Below is a small trained network, with its code and all its weights. Each question gives an input and a class and asks what happens when units are switched off, that is, made to give their printed mean instead of their output.

import numpy as np


def w(rows, s, z=0):
    codes = np.array(rows[::2]) - 128.0
    scale = np.full(codes.shape[1], s)
    scale[-1] = z or s
    return codes * scale


def norm(h):
    return h / np.sqrt((h * h).mean(-1, keepdims=True) + 1e-5)


def f(y):
    return y / 2 * (1 + np.tanh(0.7978845608 * (y + 0.044715 * y**3)))


def log_softmax(a):
    a = a - a.max(-1, keepdims=True)
    return a - np.log(np.exp(a).sum(-1, keepdims=True))


def net(x, mask):
    res = np.array(x, float).reshape(1, 6) / 4 @ E
    u = 0
    for l in range(4):
        y = f(norm(res) @ A[l][:, :-1].T + A[l][:, -1])
        res = res + np.where(mask[u : u + 8], y, B[l][:, -1]) @ B[l][:, :-1]
        u += 8
    return log_softmax(norm(res)[-1] @ U[:, :-1].T + U[:, -1])


A, B = {}, {}
E = w([
[194,38,145,105,3,165,166,127,100,89,54],'x0',
[132,91,102,131,67,150,24,114,168,179,138],'x1',
[125,78,91,137,90,103,222,48,93,173,237],'x2',
[85,199,130,35,69,170,110,133,112,90,160],'x3',
[110,195,135,161,68,79,122,10,179,114,69],'x4',
[79,59,196,171,164,195,93,44,104,94,144],'x5',
],0.0059)
A[0] = w([
[123,90,167,178,136,171,59,84,158,5,183,16],'0.n1',
[119,190,181,124,152,79,254,176,40,97,86,115],'0.n2',
[26,151,114,179,148,130,132,142,176,116,155,112],'0.n3',
[79,147,193,107,167,88,215,144,100,104,112,89],'0.n4',
[150,184,59,33,103,143,63,95,63,65,151,45],'0.n5',
[112,98,183,164,144,84,142,201,183,100,237,6],'0.n6',
[105,85,46,80,35,129,19,149,217,250,149,141],'0.n7',
[115,219,120,79,46,207,141,161,150,86,162,28],'0.n8',
],0.005,0.002)
B[0] = w([
[96,126,166,168,159,169,255,153,118,138,117,160],'0.n1',
[36,101,143,130,87,82,162,139,144,193,74,199],'0.n2',
[69,83,60,66,167,159,131,129,171,114,159,153],'0.n3',
[107,135,156,88,133,118,70,158,121,235,69,154],'0.n4',
[139,111,117,204,181,129,99,95,24,172,157,169],'0.n5',
[131,95,125,61,92,79,69,79,158,101,116,132],'0.n6',
[28,136,159,134,120,81,235,192,117,158,64,254],'0.n7',
[109,145,94,184,120,85,113,137,27,59,90,183],'0.n8',
],0.0075,0.0041)
A[1] = w([
[173,80,107,106,207,90,152,254,36,105,150,100],'1.n1',
[136,241,152,98,124,218,57,163,109,116,47,79],'1.n2',
[121,44,132,93,98,164,167,138,110,94,70,126],'1.n3',
[107,189,115,118,168,103,48,100,119,125,201,147],'1.n4',
[167,102,185,72,132,121,97,205,96,168,140,2],'1.n5',
[131,215,146,166,87,38,116,88,156,111,76,150],'1.n6',
[202,117,127,190,173,116,109,134,128,153,113,65],'1.n7',
[220,126,119,203,136,77,170,177,201,212,81,151],'1.n8',
],0.0063,0.0019)
B[1] = w([
[169,182,154,164,89,97,98,103,189,108,151,229],'1.n1',
[191,94,124,118,114,153,150,105,95,222,155,199],'1.n2',
[72,144,114,136,169,132,109,109,166,109,121,212],'1.n3',
[120,122,61,129,126,117,86,126,147,81,108,168],'1.n4',
[141,101,155,146,87,95,187,99,221,75,204,143],'1.n5',
[187,157,197,130,108,123,151,143,200,85,209,253],'1.n6',
[162,159,130,254,158,171,105,134,9,92,73,128],'1.n7',
[120,182,95,202,143,113,150,132,65,102,132,252],'1.n8',
],0.0078,0.0044)
A[2] = w([
[119,83,128,122,154,138,132,243,99,105,200,83],'2.n1',
[140,57,176,148,47,96,130,153,86,127,65,3],'2.n2',
[138,179,163,174,159,182,82,179,178,136,22,28],'2.n3',
[194,62,114,102,47,170,201,113,112,3,73,123],'2.n4',
[204,161,178,140,179,174,66,203,151,137,45,3],'2.n5',
[138,154,110,91,74,199,169,124,208,38,221,90],'2.n6',
[89,208,214,47,160,70,185,37,90,69,161,216],'2.n7',
[147,186,81,176,144,110,73,75,18,25,124,156],'2.n8',
],0.0054,0.0014)
B[2] = w([
[162,94,193,125,49,92,125,98,141,63,101,144],'2.n1',
[35,130,98,78,170,39,110,149,123,146,162,174],'2.n2',
[133,89,50,123,103,154,152,131,170,250,169,190],'2.n3',
[80,177,67,53,254,116,50,94,182,118,180,200],'2.n4',
[125,66,108,59,79,109,197,41,70,116,201,169],'2.n5',
[186,151,181,174,160,72,104,71,135,180,178,169],'2.n6',
[171,67,148,105,108,156,120,179,120,131,102,254],'2.n7',
[146,75,122,168,116,40,27,63,103,103,100,174],'2.n8',
],0.0086,0.0039)
A[3] = w([
[135,114,188,184,106,88,106,102,199,176,114,103],'3.n1',
[152,97,56,112,95,90,161,76,68,209,150,172],'3.n2',
[65,101,96,191,179,91,72,163,147,210,141,121],'3.n3',
[67,62,147,157,96,179,105,70,164,116,97,123],'3.n4',
[110,86,139,153,177,228,134,74,110,85,124,77],'3.n5',
[138,147,2,104,135,137,162,123,180,31,97,85],'3.n6',
[98,140,201,92,72,112,49,149,23,119,151,253],'3.n7',
[153,120,120,136,162,211,114,95,184,134,77,114],'3.n8',
],0.0073,0.0029)
B[3] = w([
[157,7,153,90,48,109,71,158,87,94,128,213],'3.n1',
[194,154,77,75,166,242,117,141,65,114,134,251],'3.n2',
[59,139,168,63,134,140,103,83,124,117,52,253],'3.n3',
[139,165,97,121,133,99,198,232,135,172,116,204],'3.n4',
[176,251,137,184,134,126,126,196,129,84,186,192],'3.n5',
[100,181,182,28,161,118,106,130,169,2,183,139],'3.n6',
[150,104,108,216,135,112,121,120,139,143,62,235],'3.n7',
[190,164,159,108,71,115,120,113,113,15,187,142],'3.n8',
],0.008,0.0045)
U = w([
[22,184,106,35,226,80,51,74,231,53,150,72],'0',
[60,76,209,91,68,110,214,197,130,212,16,150],'1',
[165,205,162,180,97,108,179,181,137,84,156,254],'2',
[255,65,209,161,31,50,94,84,213,83,184,62],'3',
[156,87,53,228,139,95,74,71,31,98,11,105],'4',
[232,103,53,57,126,219,182,61,69,193,193,15],'5',
],0.0076,0.0041)

Each question gives the input, the list of numbers given to net, and the class t.
The units are the neurons (one row each of A and B). Each row of codes is followed by its name. A weight is (code - 128) times the scale printed after its matrix; where a second scale follows, it is the last column's (A, B and U).
mask holds one flag per neuron, layer by layer. A switched-off neuron (its flag False) gives its mean, the last column of its row in B, instead of its output. The means were averaged over made-up inputs and are rounded, as every weight is.
A unit's drop is (log p(t) with every unit on - log p(t) with that unit switched off) / (log p(t) with every unit on - log p(t) with every unit switched off).
The circuit of an input: a set's keep is (log p(t) with only the set's units on - log p(t) with every unit switched off) / (log p(t) with every unit on - log p(t) with every unit switched off). Starting from the 12 units with the biggest drops (on a tie, the unit counted first), units are removed one at a time, each time the one whose removal leaves the highest keep (on an exact tie, the one counted first), for as long as the keep stays at least 0.8.
circuit, biggest first: the units of the circuit, biggest drop first
unit that matters most: the unit with the biggest drop
top k neurons: the k neurons with the biggest drops, biggest first
k most important neurons of layer l: the k neurons of layer l with the biggest drops, biggest first
input [8,-8,-3,1,8,-3], class 0: unit that matters most	2.n4
input [4,4,-2,6,2,-1], class 4: top 4 neurons	[0.n5; 0.n8; 3.n7; 0.n2]
input [5,5,-7,4,-3,-6], class 5: circuit, biggest first	[1.n2; 2.n5]
input [1,-4,-7,8,-7,1], class 4: top 2 neurons	[0.n8; 1.n6]
input [4,-5,-6,6,4,4], class 4: top 4 neurons	[0.n8; 0.n7; 3.n7; 0.n5]
input [-4,-8,5,8,8,-3], class 1: top 2 neurons	[0.n2; 0.n4]
input [-1,1,2,8,4,-5], class 4: top 2 neurons	[0.n5; 0.n8]
input [8,2,-2,-4,-8,-6], class 0: top 2 neurons	[2.n4; 1.n6]
input [5,3,-8,2,-4,6], class 5: top 2 neurons	[2.n5; 2.n3]
input [-3,2,-6,-5,5,-3], class 5: circuit, biggest first	[2.n5; 2.n3; 3.n2]
input [0,-4,-1,8,8,-7], class 3: top 3 neurons	[1.n6; 0.n7; 1.n8]
input [-1,-2,-3,8,5,-4], class 4: 2 most important neurons of layer 0	[0.n8; 0.n5]
input [-4,-1,6,0,8,7], class 3: top 3 neurons	[2.n6; 3.n1; 0.n7]
input [3,1,-7,-4,-3,3], class 5: circuit, biggest first	[2.n5; 2.n3]
input [-1,-2,-1,-4,4,-2], class 3: circuit, biggest first	[1.n6; 3.n1]
input [6,-1,-6,1,-3,0], class 0: top 2 neurons	[2.n4; 1.n5]
input [0,-2,0,3,8,-6], class 3: unit that matters most	1.n6
input [-1,2,-8,-4,2,-7], class 5: top 3 neurons	[2.n5; 1.n2; 2.n3]
input [-2,4,-6,-5,0,5], class 5: circuit, biggest first	[2.n3; 2.n5]
input [5,7,0,-4,5,-8], class 2: unit that matters most	1.n8
input [8,-3,1,7,7,7], class 0: 2 most important neurons of layer 2	[2.n4; 2.n2]
input [-6,-3,7,1,-8,1], class 3: 2 most important neurons of layer 1	[1.n1; 1.n2]
input [-7,-4,-1,1,-8,-6], class 3: top 2 neurons	[1.n5; 1.n1]
